Here is a tiny trained network, its code and every weight. The questions are about switching its units off for an input and a class, where a switched-off unit gives its printed mean instead of its output.

import numpy as np


def w(rows, s, z=0):
    codes = np.array(rows[::2]) - 128.0
    scale = np.full(codes.shape[1], s)
    scale[-1] = z or s
    return codes * scale


def f(y):
    return np.maximum(y, 0)


def log_softmax(a):
    a = a - a.max(-1, keepdims=True)
    return a - np.log(np.exp(a).sum(-1, keepdims=True))


def net(x, mask):
    res = np.array(x, float).reshape(1, 7) / 4 @ E
    y = f(res @ A[0][:, :-1].T + A[0][:, -1])
    res = res + np.where(mask, y, B[0][:, -1]) @ B[0][:, :-1]
    return log_softmax(res[-1] @ U[:, :-1].T + U[:, -1])


A, B = {}, {}
E = w([
[247,86,112,201,120,143,198,194],'x0',
[109,127,123,137,106,143,139,133],'x1',
[117,114,127,138,145,130,119,132],'x2',
[137,132,124,114,129,114,133,132],'x3',
[145,183,126,73,205,238,141,201],'x4',
[119,137,130,139,131,125,129,135],'x5',
[123,131,130,132,114,135,131,130],'x6',
],0.015)
A[0] = w([
[52,178,134,75,134,130,62,74,63],'neuron 0',
[146,199,118,84,190,229,130,187,149],'neuron 1',
[101,132,113,201,82,61,90,140,154],'neuron 2',
[132,141,121,174,105,73,125,68,123],'neuron 3',
[109,60,131,176,71,4,149,71,168],'neuron 4',
[142,178,132,57,186,243,118,219,147],'neuron 5',
[255,56,140,230,133,148,197,230,33],'neuron 6',
[77,181,114,124,162,104,103,99,3],'neuron 7',
[139,130,205,153,121,131,126,152,73],'neuron 8',
[129,176,118,44,210,236,190,175,150],'neuron 9',
[122,116,116,141,111,137,77,163,86],'neuron 10',
[132,140,181,139,161,133,168,86,57],'neuron 11',
[150,126,132,133,128,143,120,111,53],'neuron 12',
[118,93,151,158,97,22,142,95,132],'neuron 13',
[119,105,116,119,120,134,121,140,71],'neuron 14',
[138,85,116,190,53,30,83,65,167],'neuron 15',
[254,88,120,232,136,139,214,185,47],'neuron 16',
[34,142,159,25,123,145,94,70,71],'neuron 17',
[134,148,121,133,157,99,138,115,112],'neuron 18',
[69,155,153,64,150,120,88,81,48],'neuron 19',
[129,123,127,99,123,125,172,113,60],'neuron 20',
[143,128,128,131,110,66,136,93,85],'neuron 21',
[15,170,148,51,147,106,94,86,83],'neuron 22',
],0.0099,0.0047)
B[0] = w([
[141,166,83,88,77,67,84,99,203],'neuron 0',
[151,66,238,170,255,185,162,139,227],'neuron 1',
[154,85,164,137,120,184,169,109,179],'neuron 2',
[141,129,176,92,169,182,175,183,174],'neuron 3',
[206,59,228,220,212,188,176,173,225],'neuron 4',
[138,28,211,206,206,208,204,184,239],'neuron 5',
[50,188,26,57,19,46,33,78,254],'neuron 6',
[143,127,89,121,94,98,103,109,160],'neuron 7',
[121,135,129,137,152,118,82,133,135],'neuron 8',
[198,75,206,153,164,169,155,123,237],'neuron 9',
[151,169,161,128,102,138,133,147,129],'neuron 10',
[114,132,125,153,124,126,126,129,128],'neuron 11',
[136,141,137,155,143,96,137,147,129],'neuron 12',
[137,103,180,136,147,188,155,146,194],'neuron 13',
[141,110,117,107,127,135,136,115,128],'neuron 14',
[135,68,196,171,203,215,188,181,221],'neuron 15',
[84,241,49,32,31,44,57,86,244],'neuron 16',
[107,177,31,119,86,50,121,123,213],'neuron 17',
[97,78,83,133,115,128,172,82,131],'neuron 18',
[108,156,82,125,111,79,74,148,188],'neuron 19',
[130,130,128,135,111,125,150,108,128],'neuron 20',
[121,131,164,121,147,152,129,109,158],'neuron 21',
[87,189,26,78,2,87,59,85,217],'neuron 22',
],0.008,0.022)
U = w([
[143,59,254,185,155,158,170,112,254],'0',
[117,235,10,127,52,13,70,91,2],'1',
],0.0081,0.0017)

Each question gives the input, the list of numbers given to net, and the class t.
The units are the neurons (one row each of A and B). Each row of codes is followed by its name. A weight is (code - 128) times the scale printed after its matrix; where a second scale follows, it is the last column's (A, B and U).
mask holds one flag per neuron, in row order. A switched-off neuron (its flag False) gives its mean, the last column of its row in B, instead of its output. The means were averaged over made-up inputs and are rounded, as every weight is.
A unit's drop is (log p(t) with every unit on - log p(t) with that unit switched off) / (log p(t) with every unit on - log p(t) with every unit switched off).
unit that matters most: the unit with the biggest drop
top k neurons: the k neurons with the biggest drops, biggest first
drop of u: that unit's drop, to one decimal
input [7,5,5,6,-6,-6,1], class 1: top 4 neurons : neuron 6; neuron 16; neuron 5; neuron 1
input [-7,7,7,2,-7,3,6], class 0: top 2 neurons : neuron 4; neuron 15
input [-3,-7,-7,6,2,-5,8], class 1: top 2 neurons : neuron 4; neuron 15
input [7,-2,-4,1,4,0,7], class 1: top 2 neurons : neuron 6; neuron 16
input [2,-1,5,1,1,8,2], class 1: unit that matters most : neuron 4
input [2,5,7,-2,-1,0,2], class 1: top 3 neurons : neuron 5; neuron 1; neuron 9
input [-3,-3,0,2,-2,7,-4], class 1: top 4 neurons : neuron 5; neuron 1; neuron 9; neuron 22
input [-3,5,-5,8,-3,4,-3], class 0: top 4 neurons : neuron 6; neuron 16; neuron 4; neuron 15
input [7,-2,-8,-4,4,7,-5], class 1: top 2 neurons : neuron 6; neuron 16
input [-5,-2,-7,-2,-6,-8,-7], class 0: top 2 neurons : neuron 4; neuron 15
input [7,1,4,-6,-5,6,-8], class 1: top 2 neurons : neuron 6; neuron 16
input [-5,1,6,8,-8,-5,3], class 0: drop of neuron 19 : 0.0
